Here is a tiny trained network, its code and every weight. The questions are about switching its units off for an input and a class, where a switched-off unit gives its printed mean instead of its output.

import numpy as np


def w(rows, s, z=0):
    codes = np.array(rows[::2]) - 128.0
    scale = np.full(codes.shape[1], s)
    scale[-1] = z or s
    return codes * scale


def norm(h):
    return h / np.sqrt((h * h).mean(-1, keepdims=True) + 1e-5)


def f(y):
    return y / 2 * (1 + np.tanh(0.7978845608 * (y + 0.044715 * y**3)))


def log_softmax(a):
    a = a - a.max(-1, keepdims=True)
    return a - np.log(np.exp(a).sum(-1, keepdims=True))


def net(x, mask):
    res = np.array(x, float).reshape(1, 8) / 4 @ E
    u = 0
    for l in range(4):
        y = f(norm(res) @ A[l][:, :-1].T + A[l][:, -1])
        res = res + np.where(mask[u : u + 8], y, B[l][:, -1]) @ B[l][:, :-1]
        u += 8
    return log_softmax(norm(res)[-1] @ U[:, :-1].T + U[:, -1])


A, B = {}, {}
E = w([
[52,99,96,157,111,99,128,177],'x0',
[154,161,114,165,120,83,138,95],'x1',
[141,114,175,186,145,81,86,77],'x2',
[94,133,140,138,163,92,54,107],'x3',
[58,181,55,16,92,110,103,114],'x4',
[112,155,79,115,110,126,98,181],'x5',
[249,144,113,134,206,186,203,79],'x6',
[203,156,81,106,70,104,191,125],'x7',
],0.0019)
A[0] = w([
[100,130,114,128,114,147,125,165,255],'0.n1',
[38,112,152,153,95,94,69,159,149],'0.n2',
[204,113,115,236,181,141,143,178,13],'0.n3',
[143,120,140,141,128,129,135,90,194],'0.n4',
[195,155,185,119,191,146,100,57,78],'0.n5',
[184,103,253,184,183,144,122,45,109],'0.n6',
[122,140,131,143,118,138,128,119,235],'0.n7',
[161,115,128,206,149,148,161,164,22],'0.n8',
],0.0038,0.00092)
B[0] = w([
[174,97,170,118,156,104,139,81,161],'0.n1',
[128,92,172,41,185,90,55,49,208],'0.n2',
[208,71,82,119,103,31,48,158,179],'0.n3',
[129,129,131,99,154,130,119,135,149],'0.n4',
[19,77,106,104,134,77,93,19,194],'0.n5',
[147,20,167,129,159,51,190,4,254],'0.n6',
[160,103,125,112,156,117,128,112,150],'0.n7',
[166,52,93,130,125,63,72,169,142],'0.n8',
],0.0023,0.0025)
A[1] = w([
[200,167,102,70,74,91,159,114,246],'1.n1',
[116,100,182,140,167,177,87,161,9],'1.n2',
[91,116,133,146,174,100,55,83,148],'1.n3',
[95,132,102,150,110,133,142,194,175],'1.n4',
[116,123,121,128,123,134,121,138,89],'1.n5',
[170,106,186,213,161,118,171,50,202],'1.n6',
[78,155,96,101,68,93,125,160,128],'1.n7',
[3,132,140,142,110,73,11,162,140],'1.n8',
],0.004,0.0013)
B[1] = w([
[70,149,141,182,162,126,53,117,213],'1.n1',
[118,144,178,157,75,124,226,160,119],'1.n2',
[181,133,53,59,68,120,218,145,219],'1.n3',
[135,78,156,125,136,110,139,72,134],'1.n4',
[141,137,129,123,119,125,151,121,118],'1.n5',
[137,42,117,30,187,101,67,80,246],'1.n6',
[108,97,159,174,147,89,124,61,165],'1.n7',
[252,54,142,35,185,100,118,29,255],'1.n8',
],0.0034,0.0027)
A[2] = w([
[83,89,192,49,102,87,96,92,143],'2.n1',
[75,135,146,154,123,122,129,111,58],'2.n2',
[83,187,95,89,55,63,125,109,90],'2.n3',
[194,58,179,201,7,41,108,166,82],'2.n4',
[73,196,125,110,184,238,123,114,24],'2.n5',
[106,134,120,126,160,125,131,134,105],'2.n6',
[63,162,165,104,143,142,154,92,5],'2.n7',
[124,4,210,100,82,160,192,218,118],'2.n8',
],0.0035,0.0015)
B[2] = w([
[209,172,47,146,174,109,121,90,253],'2.n1',
[132,139,86,147,97,143,136,156,104],'2.n2',
[117,79,169,196,125,50,88,96,146],'2.n3',
[141,140,59,90,167,255,121,133,156],'2.n4',
[220,103,90,34,102,194,141,139,124],'2.n5',
[152,119,128,119,88,123,132,134,124],'2.n6',
[199,131,80,164,93,131,118,159,113],'2.n7',
[96,220,175,138,216,65,82,105,151],'2.n8',
],0.0033,0.0028)
A[3] = w([
[32,137,145,209,52,40,145,84,4],'3.n1',
[132,209,106,94,92,102,58,67,157],'3.n2',
[97,169,98,194,108,153,210,186,124],'3.n3',
[170,141,126,158,153,145,147,88,156],'3.n4',
[137,159,216,110,179,127,133,144,89],'3.n5',
[121,196,130,149,118,162,139,199,173],'3.n6',
[85,75,150,215,122,101,254,188,93],'3.n7',
[140,33,208,116,176,106,138,35,167],'3.n8',
],0.0038,0.0019)
B[3] = w([
[36,125,107,184,50,146,168,222,120],'3.n1',
[130,100,107,158,216,71,74,58,178],'3.n2',
[120,105,112,39,153,109,110,61,118],'3.n3',
[24,149,116,110,103,118,79,129,152],'3.n4',
[66,166,183,122,91,79,139,131,124],'3.n5',
[100,149,136,95,173,131,143,80,118],'3.n6',
[152,56,111,25,142,70,92,100,109],'3.n7',
[119,179,50,2,148,53,58,71,254],'3.n8',
],0.0033,0.0054)
U = w([
[162,110,93,57,184,57,81,38,197],'0',
[198,68,131,197,124,141,134,211,64],'1',
[57,93,115,171,48,106,175,187,111],'2',
[142,173,117,85,128,247,190,159,151],'3',
[142,118,212,178,61,141,165,152,2],'4',
[140,121,215,172,60,140,167,153,7],'5',
[90,166,112,231,109,108,98,134,135],'6',
[76,178,255,127,148,117,153,189,92],'7',
],0.0094,0.0056)

Each question gives the input, the list of numbers given to net, and the class t.
The units are the neurons (one row each of A and B). Each row of codes is followed by its name. A weight is (code - 128) times the scale printed after its matrix; where a second scale follows, it is the last column's (A, B and U).
mask holds one flag per neuron, layer by layer. A switched-off neuron (its flag False) gives its mean, the last column of its row in B, instead of its output. The means were averaged over made-up inputs and are rounded, as every weight is.
A unit's drop is (log p(t) with every unit on - log p(t) with that unit switched off) / (log p(t) with every unit on - log p(t) with every unit switched off).
most important unit: the unit with the biggest drop
k most important neurons: the k neurons with the biggest drops, biggest first
top k neurons in layer l: the k neurons of layer l with the biggest drops, biggest first
drop of u: that unit's drop, to one decimal
input [-5,5,-1,-7,-5,4,-5,6], class 3: top 2 neurons in layer 2	(2.n4 2.n1)
input [-7,-8,-4,-6,-7,8,3,-2], class 7: 2 most important neurons	(2.n8 1.n8)
input [4,-6,-2,-4,0,5,-1,4], class 6: most important unit	2.n8
input [0,5,-3,-2,0,-2,-2,0], class 2: top 2 neurons in layer 1	(1.n8 1.n6)
input [1,-1,1,-7,4,8,-2,2], class 2: 3 most important neurons	(1.n6 3.n1 1.n8)
input [-7,-7,-2,-7,-1,-3,1,8], class 3: 3 most important neurons	(1.n8 0.n6 3.n8)
input [3,-2,0,-5,-3,7,8,-1], class 1: top 2 neurons in layer 3	(3.n8 3.n2)
input [-5,-8,-2,6,-5,2,-5,8], class 7: 2 most important neurons	(0.n5 1.n6)
input [-5,3,-3,1,4,-8,-5,4], class 6: top 2 neurons in layer 3	(3.n1 3.n8)
input [7,7,-1,-5,4,3,4,-3], class 2: top 2 neurons in layer 3	(3.n1 3.n8)
input [7,-6,0,-8,6,-6,2,-1], class 3: top 4 neurons in layer 0	(0.n6 0.n3 0.n8 0.n5)
input [-3,7,6,-6,-4,6,-7,8], class 6: top 2 neurons in layer 1	(1.n8 1.n1)
input [-2,4,-1,0,3,7,-6,7], class 6: top 2 neurons in layer 1	(1.n6 1.n1)
input [-5,-6,0,-8,-1,8,-3,6], class 3: most important unit	3.n8
input [-8,4,1,-4,8,4,-2,6], class 6: top 2 neurons in layer 1	(1.n8 1.n6)
input [4,3,-7,-5,1,0,5,6], class 3: top 2 neurons in layer 3	(3.n8 3.n2)
input [2,-5,-5,-8,-4,6,5,8], class 3: drop of 0.n6	0.1
input [-4,-5,-7,-6,-3,4,-5,-3], class 7: drop of 2.n8	0.3
input [-8,3,-3,4,-1,8,-2,8], class 6: drop of 3.n8	0.2
input [0,-4,2,-3,4,7,6,0], class 3: most important neuron	(3.n8)
